[[133 127 117 139 127]
 [124 132 137 114 123]
 [137 132 127 120 136]
 [135 121 141 124 133]
 [155 128 147 133 108]
 [119 129 139 121 135]
 [140 121 144 135 138]
 [141 138 135 129 137]
 [141 121 129 115 127]]
:
[[133 127 117 139 127]
 [137 132 127 120 136]
 [155 128 147 133 108]
 [140 121 144 135 138]
 [141 121 129 115 127]]

[[112 108 114 135 130 154 130 130  99 122 125 122 120]
 [120 127 127 124 106 139 121 126 145 121 127 130 130]
 [122 124 141 133 136 136 123 127 138 137 118 124 118]
 [115 136 145 119 134 130 135 127 127 124 134 133 142]
 [115 135 145 126 130 105 134 124 137 130 136 127 124]]
:
[[112 108 114 135 130 154 130 130  99 122 125 122 120]
 [122 124 141 133 136 136 123 127 138 137 118 124 118]
 [115 135 145 126 130 105 134 124 137 130 136 127 124]]

[[133 151]
 [158 121]
 [149 145]]
:
[[133 151]
 [149 145]]

[[126 138 127 129 122 139 150 129 124]
 [126 144 127 129 122 143 150 129 124]]
:
[[126 138 127 129 122 139 150 129 124]]

[[124 126]
 [116 102]
 [129 145]
 [128 126]
 [128 125]]
:
[[124 126]
 [129 145]
 [128 125]]

[[125 131 128 137 125 129 123 120]
 [123 125 132 122 134 134 134 134]
 [126 128 129 131 129 127 127 128]
 [132 134 123 141 125 127 131 109]
 [134 128 125 130 128 122 131 126]
 [129 127 128 126 130 129 131 129]
 [128 128 128 129 128 129 129 126]
 [146 128 121 133 126 105 130 131]
 [128 128 128 128 128 128 128 128]
 [132 129 126 134 129 121 131 124]
 [129 129 128 133 130 125 130 126]]
:
[[125 131 128 137 125 129 123 120]
 [126 128 129 131 129 127 127 128]
 [134 128 125 130 128 122 131 126]
 [128 128 128 129 128 129 129 126]
 [128 128 128 128 128 128 128 128]
 [129 129 128 133 130 125 130 126]]
---
[[129 123 131 128 134 125 129 133 127 115 126]
 [127 124 127 131 132 130 126 117 132 127 138]
 [124 139 126 131 122 136 120 115 126 131 152]
 [125 127 123 130 119 123 140 131 127 133 121]
 [120 128 125 125 129 111 129 120 133 115 122]
 [132 134 127 126 128 140 136 122 134 130 125]
 [123 127 129 127 119 133 121 121 127 142 134]
 [129 132 125 128 124 136 132 126 120 118 135]]
:
[[126 138 152 121 122 125 134 135]
 [115 127 131 133 115 130 142 118]
 [127 132 126 127 133 134 127 120]
 [133 117 115 131 120 122 121 126]
 [129 126 120 140 129 136 121 132]
 [125 130 136 123 111 140 133 136]
 [134 132 122 119 129 128 119 124]
 [128 131 131 130 125 126 127 128]
 [131 127 126 123 125 127 129 125]
 [123 124 139 127 128 134 127 132]
 [129 127 124 125 120 132 123 129]]

[[147 125 140 118 125 157 128 127 131 116 128 128 127 128 133]
 [115 123 122 121 120 132 130 130 128 134 128 123 121 130 146]]
:
[[133 146]
 [128 130]
 [127 121]
 [128 123]
 [128 128]
 [116 134]
 [131 128]
 [127 130]
 [128 130]
 [157 132]
 [125 120]
 [118 121]
 [140 122]
 [125 123]
 [147 115]]

[[114 126 118 150 134]
 [130 115 129 121 126]
 [130 130 118 138 128]
 [131 113 135 120 127]
 [122 117 134 130 128]
 [136 112 135 126 128]
 [125 141 133 137 122]
 [134 115 134 120 125]
 [141 126 116 136 122]
 [145 114 125 124 120]]
:
[[134 126 128 127 128 128 122 125 122 120]
 [150 121 138 120 130 126 137 120 136 124]
 [118 129 118 135 134 135 133 134 116 125]
 [126 115 130 113 117 112 141 115 126 114]
 [114 130 130 131 122 136 125 134 141 145]]

[[118 133 135 146 149 141 108 126 123 113]
 [145 138 148 128 138 129 113 107 145 147]
 [108 108 121 134 129 132 136 128 124 108]
 [122 111 148 129 147 147 116 145 139 142]
 [149 115 142 130 113 114 109 142 108 113]
 [119 108 107 115 123 117 141 135 149 143]]
:
[[113 147 108 142 113 143]
 [123 145 124 139 108 149]
 [126 107 128 145 142 135]
 [108 113 136 116 109 141]
 [141 129 132 147 114 117]
 [149 138 129 147 113 123]
 [146 128 134 129 130 115]
 [135 148 121 148 142 107]
 [133 138 108 111 115 108]
 [118 145 108 122 149 119]]

[[123 126 136 131 116 116 120 112]
 [148 120 126 139 132 152 140 135]
 [114 132 129 120 130 112 115 127]
 [106 138 125 114 130 104 111 128]
 [112 130 128 118 127 108 113 123]]
:
[[112 135 127 128 123]
 [120 140 115 111 113]
 [116 152 112 104 108]
 [116 132 130 130 127]
 [131 139 120 114 118]
 [136 126 129 125 128]
 [126 120 132 138 130]
 [123 148 114 106 112]]

[[130 135 134 123 139 126]
 [ 98 123 136 138 107 122]]
:
[[126 122]
 [139 107]
 [123 138]
 [134 136]
 [135 123]
 [130  98]]

[[128 137 106 126 108 129 128 130 129 121 138 130 129 129 129]
 [129 135 111 125 105 128 129 129 130 122 137 130 129 134 129]
 [128 133 115 125 105 126 129 127 129 122 135 130 128 137 129]
 [128 135 107 127 106 128 129 129 129 120 138 130 129 127 129]]
:
[[129 129 129 129]
 [129 134 137 127]
 [129 129 128 129]
 [130 130 130 130]
 [138 137 135 138]
 [121 122 122 120]
 [129 130 129 129]
 [130 129 127 129]
 [128 129 129 129]
 [129 128 126 128]
 [108 105 105 106]
 [126 125 125 127]
 [106 111 115 107]
 [137 135 133 135]
 [128 129 128 128]]

[[112 132 123 118 129 126 129]
 [140 124 130 134 131 134 131]
 [114 133 124 119 127 125 130]
 [106 129 123 113 131 131 132]
 [134 133 128 131 129 127 129]
 [136 132 129 132 129 126 128]
 [141 130 131 137 127 124 125]
 [126 123 128 126 131 140 131]
 [141 131 130 135 125 120 123]
 [142 123 131 134 130 135 129]]
:
[[129 131 130 132 129 128 125 131 123 129]
 [126 134 125 131 127 126 124 140 120 135]
 [129 131 127 131 129 129 127 131 125 130]
 [118 134 119 113 131 132 137 126 135 134]
 [123 130 124 123 128 129 131 128 130 131]
 [132 124 133 129 133 132 130 123 131 123]
 [112 140 114 106 134 136 141 126 141 142]]

[[150 112]
 [132 131]]
:
[[112 131]
 [150 132]]
